Below is a small trained network, with its code and all its weights. Each question gives an input and a class and asks what happens when units are switched off, that is, made to give their printed mean instead of their output.

import numpy as np


def w(rows, s, z=0):
    codes = np.array(rows[::2]) - 128.0
    scale = np.full(codes.shape[1], s)
    scale[-1] = z or s
    return codes * scale


def norm(h):
    return h / np.sqrt((h * h).mean(-1, keepdims=True) + 1e-5)


def f(y):
    return np.maximum(y, 0)


def log_softmax(a):
    a = a - a.max(-1, keepdims=True)
    return a - np.log(np.exp(a).sum(-1, keepdims=True))


def net(x, mask):
    res = np.array(x, float).reshape(1, 6) / 4 @ E
    u = 0
    for l in range(4):
        y = f(norm(res) @ A[l][:, :-1].T + A[l][:, -1])
        res = res + np.where(mask[u : u + 10], y, B[l][:, -1]) @ B[l][:, :-1]
        u += 10
    return log_softmax(norm(res)[-1] @ U[:, :-1].T + U[:, -1])


A, B = {}, {}
E = w([
[139,69,107,254,83,109,59],'x0',
[103,31,183,100,34,177,103],'x1',
[123,124,123,119,134,127,113],'x2',
[136,131,123,115,124,117,107],'x3',
[45,206,190,166,109,88,128],'x4',
[166,147,128,108,100,97,99],'x5',
],0.0062)
A[0] = w([
[115,140,24,254,69,159,49,176],'0.n0',
[116,123,80,152,143,161,113,9],'0.n1',
[175,103,219,142,141,78,159,116],'0.n2',
[176,86,34,106,118,169,156,252],'0.n3',
[148,105,92,142,136,137,108,42],'0.n4',
[158,127,131,85,78,124,100,30],'0.n5',
[191,86,162,117,134,55,61,142],'0.n6',
[177,154,152,82,124,91,89,74],'0.n7',
[130,25,183,71,66,143,133,81],'0.n8',
[76,165,110,158,164,129,135,175],'0.n9',
],0.0069,0.0029)
B[0] = w([
[177,131,229,204,145,41,169,254],'0.n0',
[139,132,92,115,175,95,156,136],'0.n1',
[86,135,77,130,148,201,93,140],'0.n2',
[217,130,12,136,156,140,158,246],'0.n3',
[206,95,140,154,118,103,79,149],'0.n4',
[77,110,152,124,181,140,140,144],'0.n5',
[94,117,117,183,143,181,185,183],'0.n6',
[122,128,133,139,144,165,253,152],'0.n7',
[142,68,213,75,157,96,171,215],'0.n8',
[218,189,146,88,101,111,161,190],'0.n9',
],0.0061,0.0059)
A[1] = w([
[141,97,147,190,144,98,110,164],'1.n0',
[74,159,148,2,107,174,144,115],'1.n1',
[126,157,93,192,213,165,127,250],'1.n2',
[61,76,132,61,108,123,111,178],'1.n3',
[150,70,157,111,74,92,154,180],'1.n4',
[85,166,167,234,78,98,53,156],'1.n5',
[130,96,137,185,51,166,94,13],'1.n6',
[209,115,134,140,78,98,139,42],'1.n7',
[7,113,164,97,58,171,98,142],'1.n8',
[139,103,83,85,165,190,121,5],'1.n9',
],0.0087,0.0013)
B[1] = w([
[120,52,112,112,125,71,106,240],'1.n0',
[169,129,138,236,123,127,111,247],'1.n1',
[194,150,97,129,86,68,81,254],'1.n2',
[167,165,142,170,150,151,149,184],'1.n3',
[67,107,79,113,174,175,86,237],'1.n4',
[137,160,172,18,165,117,194,235],'1.n5',
[70,85,97,107,128,131,96,173],'1.n6',
[125,119,115,181,150,165,107,236],'1.n7',
[170,160,168,183,1,140,141,192],'1.n8',
[172,149,163,73,95,138,173,198],'1.n9',
],0.0086,0.0046)
A[2] = w([
[116,185,79,95,108,155,136,102],'2.n0',
[136,110,156,93,177,123,131,128],'2.n1',
[10,107,144,86,93,112,118,41],'2.n2',
[91,112,167,147,164,195,126,170],'2.n3',
[141,111,119,150,124,121,76,42],'2.n4',
[68,78,61,144,135,157,107,5],'2.n5',
[97,110,126,54,142,211,124,102],'2.n6',
[76,215,195,188,162,122,131,146],'2.n7',
[88,97,158,188,147,79,123,126],'2.n8',
[114,56,134,80,123,135,151,98],'2.n9',
],0.011,0.0025)
B[2] = w([
[85,131,78,71,109,255,14,170],'2.n0',
[141,178,144,179,114,148,145,179],'2.n1',
[104,10,173,87,80,101,202,155],'2.n2',
[164,158,107,125,115,105,144,186],'2.n3',
[186,154,111,171,167,92,150,156],'2.n4',
[48,130,128,115,224,130,18,155],'2.n5',
[178,162,217,235,123,110,253,161],'2.n6',
[57,148,111,114,102,91,73,254],'2.n7',
[116,171,86,28,104,137,150,217],'2.n8',
[83,99,209,126,137,187,117,197],'2.n9',
],0.0075,0.0054)
A[3] = w([
[163,139,123,124,144,178,125,21],'3.n0',
[196,125,32,113,147,182,101,4],'3.n1',
[64,105,215,124,40,179,127,222],'3.n2',
[153,87,135,157,241,135,143,156],'3.n3',
[141,96,112,76,129,145,164,26],'3.n4',
[175,1,157,159,77,234,111,247],'3.n5',
[119,107,120,155,97,209,165,72],'3.n6',
[132,25,97,88,212,156,72,92],'3.n7',
[143,241,72,161,156,162,127,115],'3.n8',
[55,162,97,67,101,160,33,59],'3.n9',
],0.0085,0.0022)
B[3] = w([
[189,116,164,104,189,133,135,156],'3.n0',
[111,66,158,57,95,119,154,215],'3.n1',
[211,52,43,93,68,178,98,221],'3.n2',
[99,120,110,241,119,192,58,209],'3.n3',
[139,170,129,128,80,124,137,149],'3.n4',
[47,214,156,121,202,49,148,254],'3.n5',
[151,190,125,172,150,118,107,162],'3.n6',
[5,118,154,181,89,190,76,190],'3.n7',
[89,78,111,81,140,171,120,231],'3.n8',
[51,153,2,205,161,185,89,156],'3.n9',
],0.0075,0.0067)
U = w([
[190,116,81,6,161,179,145,66],'0',
[206,80,69,195,154,90,111,178],'1',
[171,158,197,171,178,188,187,186],'2',
[40,68,160,179,168,168,86,148],'3',
[60,201,52,104,126,153,70,149],'4',
[127,195,173,80,139,34,136,188],'5',
[153,173,153,165,12,174,108,96],'6',
[97,44,185,51,56,117,148,5],'7',
],0.017,0.0015)

Each question gives the input, the list of numbers given to net, and the class t.
The units are the neurons (one row each of A and B). Each row of codes is followed by its name. A weight is (code - 128) times the scale printed after its matrix; where a second scale follows, it is the last column's (A, B and U).
mask holds one flag per neuron, layer by layer. A switched-off neuron (its flag False) gives its mean, the last column of its row in B, instead of its output. The means were averaged over made-up inputs and are rounded, as every weight is.
A unit's drop is (log p(t) with every unit on - log p(t) with that unit switched off) / (log p(t) with every unit on - log p(t) with every unit switched off).
The circuit of an input: a set's keep is (log p(t) with only the set's units on - log p(t) with every unit switched off) / (log p(t) with every unit on - log p(t) with every unit switched off). Starting from the 12 units with the biggest drops (on a tie, the unit counted first), units are removed one at a time, each time the one whose removal leaves the highest keep (on an exact tie, the one counted first), for as long as the keep stays at least 0.8.
units of the circuit, in order: the units of the circuit, biggest drop first
most important unit: the unit with the biggest drop
k most important neurons: the k neurons with the biggest drops, biggest first
top k neurons in layer l: the k neurons of layer l with the biggest drops, biggest first
drop of u: that unit's drop, to one decimal
input [2,2,-5,0,-7,-3], class 3: most important unit : 3.n7
input [-1,2,7,-4,2,-3], class 6: units of the circuit, in order : 0.n3; 1.n8; 0.n0
input [6,1,4,5,1,-7], class 7: 2 most important neurons : 2.n8; 1.n5
input [-1,2,8,-8,3,-4], class 6: units of the circuit, in order : 0.n3; 1.n8; 0.n0
input [7,-7,-5,8,1,3], class 5: 2 most important neurons : 1.n5; 0.n3
input [-7,0,-4,4,2,-7], class 4: units of the circuit, in order : 2.n7; 1.n5
input [-6,-5,-5,3,0,8], class 0: top 2 neurons in layer 0 : 0.n7; 0.n0
input [-3,2,6,5,1,0], class 6: 2 most important neurons : 0.n0; 0.n3
input [-7,-3,1,-6,3,-1], class 4: top 2 neurons in layer 0 : 0.n0; 0.n8
input [-2,3,-1,-6,6,-2], class 6: units of the circuit, in order : 1.n8; 0.n0
input [1,8,-3,0,-8,-1], class 3: 4 most important neurons : 1.n4; 1.n5; 2.n5; 3.n7
input [2,-8,-3,-7,1,4], class 5: 2 most important neurons : 0.n3; 3.n2
input [0,3,0,8,-3,-6], class 2: 3 most important neurons : 2.n6; 0.n0; 1.n9
input [-8,7,4,5,6,1], class 6: most important unit : 1.n8
input [-8,-2,1,2,2,-5], class 4: 2 most important neurons : 2.n7; 0.n0
input [0,-8,-2,2,-3,-7], class 0: 2 most important neurons : 0.n0; 1.n1
input [-5,1,-7,-1,2,1], class 6: 3 most important neurons : 0.n0; 1.n1; 0.n3
input [-5,-7,-8,-3,8,5], class 4: drop of 0.n0 : 0.2
input [2,-2,-6,-4,1,-4], class 5: drop of 0.n3 : 0.5
input [-1,-4,-6,-8,5,7], class 4: units of the circuit, in order : 0.n0
input [0,-5,-7,3,4,-2], class 4: drop of 0.n0 : 3.2
input [6,-1,-8,-1,3,-1], class 5: drop of 0.n0 : 0.5
input [-2,2,7,-4,-7,-8], class 2: 2 most important neurons : 1.n9; 2.n6
